Below is a small trained network, with its code and all its weights. Each question gives an input and a class and asks what happens when units are switched off, that is, made to give their printed mean instead of their output.

import numpy as np


def w(rows, s, z=0):
    codes = np.array(rows[::2]) - 128.0
    scale = np.full(codes.shape[1], s)
    scale[-1] = z or s
    return codes * scale


def norm(h):
    return h / np.sqrt((h * h).mean(-1, keepdims=True) + 1e-5)


def f(y):
    return y / 2 * (1 + np.tanh(0.7978845608 * (y + 0.044715 * y**3)))


def log_softmax(a):
    a = a - a.max(-1, keepdims=True)
    return a - np.log(np.exp(a).sum(-1, keepdims=True))


def net(x, mask):
    res = np.array(x, float).reshape(1, 6) / 4 @ E
    u = 0
    for l in range(3):
        y = f(norm(res) @ A[l][:, :-1].T + A[l][:, -1])
        res = res + np.where(mask[u : u + 13], y, B[l][:, -1]) @ B[l][:, :-1]
        u += 13
    return log_softmax(norm(res)[-1] @ U[:, :-1].T + U[:, -1])


A, B = {}, {}
E = w([
[242,170,147,166],'x0',
[164,117,164,65],'x1',
[79,140,188,76],'x2',
[222,100,188,253],'x3',
[95,176,146,165],'x4',
[190,156,125,174],'x5',
],0.0058)
A[0] = w([
[106,117,184,78,123],'0.n0',
[186,122,95,68,177],'0.n1',
[166,119,160,125,95],'0.n2',
[121,90,61,159,172],'0.n3',
[146,113,179,160,160],'0.n4',
[146,133,88,117,193],'0.n5',
[154,166,111,129,19],'0.n6',
[182,104,245,83,183],'0.n7',
[145,148,124,81,174],'0.n8',
[159,73,72,152,163],'0.n9',
[66,113,127,136,169],'0.n10',
[119,171,137,110,183],'0.n11',
[148,162,184,153,248],'0.n12',
],0.011,0.0012)
B[0] = w([
[112,190,123,245,197],'0.n0',
[123,185,50,89,181],'0.n1',
[144,110,166,145,155],'0.n2',
[38,35,90,253,179],'0.n3',
[153,132,254,110,190],'0.n4',
[38,239,153,158,148],'0.n5',
[83,89,65,80,129],'0.n6',
[199,27,113,125,254],'0.n7',
[229,131,86,102,162],'0.n8',
[91,75,101,97,183],'0.n9',
[156,175,151,172,189],'0.n10',
[235,176,164,53,155],'0.n11',
[205,107,186,74,202],'0.n12',
],0.0038,0.0041)
A[1] = w([
[134,85,120,137,127],'1.n0',
[106,173,109,255,181],'1.n1',
[186,130,126,139,159],'1.n2',
[136,84,78,59,40],'1.n3',
[196,167,51,132,102],'1.n4',
[154,123,89,142,34],'1.n5',
[47,105,98,115,18],'1.n6',
[143,129,61,198,133],'1.n7',
[184,62,192,155,7],'1.n8',
[69,138,151,74,166],'1.n9',
[125,132,170,140,33],'1.n10',
[92,176,131,120,218],'1.n11',
[158,169,80,206,80],'1.n12',
],0.0092,0.0014)
B[1] = w([
[164,140,92,111,147],'1.n0',
[195,132,80,156,238],'1.n1',
[162,2,140,63,178],'1.n2',
[170,182,118,74,163],'1.n3',
[46,139,63,111,171],'1.n4',
[49,84,137,137,124],'1.n5',
[131,56,138,183,193],'1.n6',
[113,41,68,66,180],'1.n7',
[152,62,189,60,255],'1.n8',
[180,35,80,164,188],'1.n9',
[95,226,153,174,129],'1.n10',
[151,159,81,216,173],'1.n11',
[46,67,34,68,167],'1.n12',
],0.0041,0.0037)
A[2] = w([
[109,156,153,193,223],'2.n0',
[107,61,106,130,199],'2.n1',
[118,99,142,62,162],'2.n2',
[29,199,145,155,21],'2.n3',
[141,136,188,172,1],'2.n4',
[36,134,164,77,94],'2.n5',
[198,148,226,106,162],'2.n6',
[102,69,82,81,134],'2.n7',
[126,159,111,141,75],'2.n8',
[57,179,118,95,46],'2.n9',
[185,254,83,59,194],'2.n10',
[36,149,161,105,169],'2.n11',
[171,190,136,120,146],'2.n12',
],0.0095,0.0015)
B[2] = w([
[149,188,153,105,160],'2.n0',
[137,173,109,154,211],'2.n1',
[106,167,154,188,173],'2.n2',
[147,160,159,118,167],'2.n3',
[84,139,143,89,147],'2.n4',
[159,147,123,176,151],'2.n5',
[147,132,123,147,254],'2.n6',
[128,163,113,157,210],'2.n7',
[129,116,163,107,122],'2.n8',
[138,132,134,141,163],'2.n9',
[112,103,154,1,227],'2.n10',
[136,143,114,181,157],'2.n11',
[136,107,120,93,146],'2.n12',
],0.008,0.0041)
U = w([
[41,106,58,209,247],'0',
[62,139,139,8,114],'1',
[71,181,204,180,2],'2',
[235,22,222,172,160],'3',
],0.011,0.0036)

Each question gives the input, the list of numbers given to net, and the class t.
The units are the neurons (one row each of A and B). Each row of codes is followed by its name. A weight is (code - 128) times the scale printed after its matrix; where a second scale follows, it is the last column's (A, B and U).
mask holds one flag per neuron, layer by layer. A switched-off neuron (its flag False) gives its mean, the last column of its row in B, instead of its output. The means were averaged over made-up inputs and are rounded, as every weight is.
A unit's drop is (log p(t) with every unit on - log p(t) with that unit switched off) / (log p(t) with every unit on - log p(t) with every unit switched off).
The circuit of an input: a set's keep is (log p(t) with only the set's units on - log p(t) with every unit switched off) / (log p(t) with every unit on - log p(t) with every unit switched off). Starting from the 12 units with the biggest drops (on a tie, the unit counted first), units are removed one at a time, each time the one whose removal leaves the highest keep (on an exact tie, the one counted first), for as long as the keep stays at least 0.8.
units of the circuit, in order: the units of the circuit, biggest drop first
most important unit: the unit with the biggest drop
k most important neurons: the k neurons with the biggest drops, biggest first
top k neurons in layer l: the k neurons of layer l with the biggest drops, biggest first
drop when u is switched off: that unit's drop, to one decimal
input [1,3,8,-1,-2,-3], class 3: most important unit : 0.n7
input [-7,-6,4,3,6,-4], class 2: units of the circuit, in order : 2.n3, 0.n10
input [4,-3,-1,-3,-8,3], class 1: units of the circuit, in order : 0.n1, 2.n10
input [2,-3,-4,2,3,4], class 0: units of the circuit, in order : 1.n12, 1.n4
input [7,7,0,-3,4,2], class 1: 3 most important neurons : 2.n10, 0.n1, 1.n4
input [-5,-1,2,3,8,-8], class 2: 2 most important neurons : 2.n0, 2.n3
input [-7,-1,6,-2,4,-7], class 0: top 2 neurons in layer 2 : 2.n11, 2.n10
input [-6,6,8,-2,-5,-3], class 0: 2 most important neurons : 1.n9, 0.n0
input [-6,3,-6,-8,-2,2], class 0: top 2 neurons in layer 1 : 1.n6, 1.n9
input [-3,0,-4,-5,-5,3], class 0: 2 most important neurons : 0.n3, 1.n6
input [5,-5,-2,-5,-7,6], class 0: top 2 neurons in layer 0 : 0.n3, 0.n12
input [-6,5,-1,1,8,-1], class 2: drop when 2.n10 is switched off : 0.1
input [-5,0,6,-4,8,0], class 2: drop when 2.n3 is switched off : 0.2
input [-5,-6,7,-4,6,6], class 2: drop when 2.n3 is switched off : 0.3
input [-5,3,6,-5,-2,-2], class 0: most important neuron : 1.n9
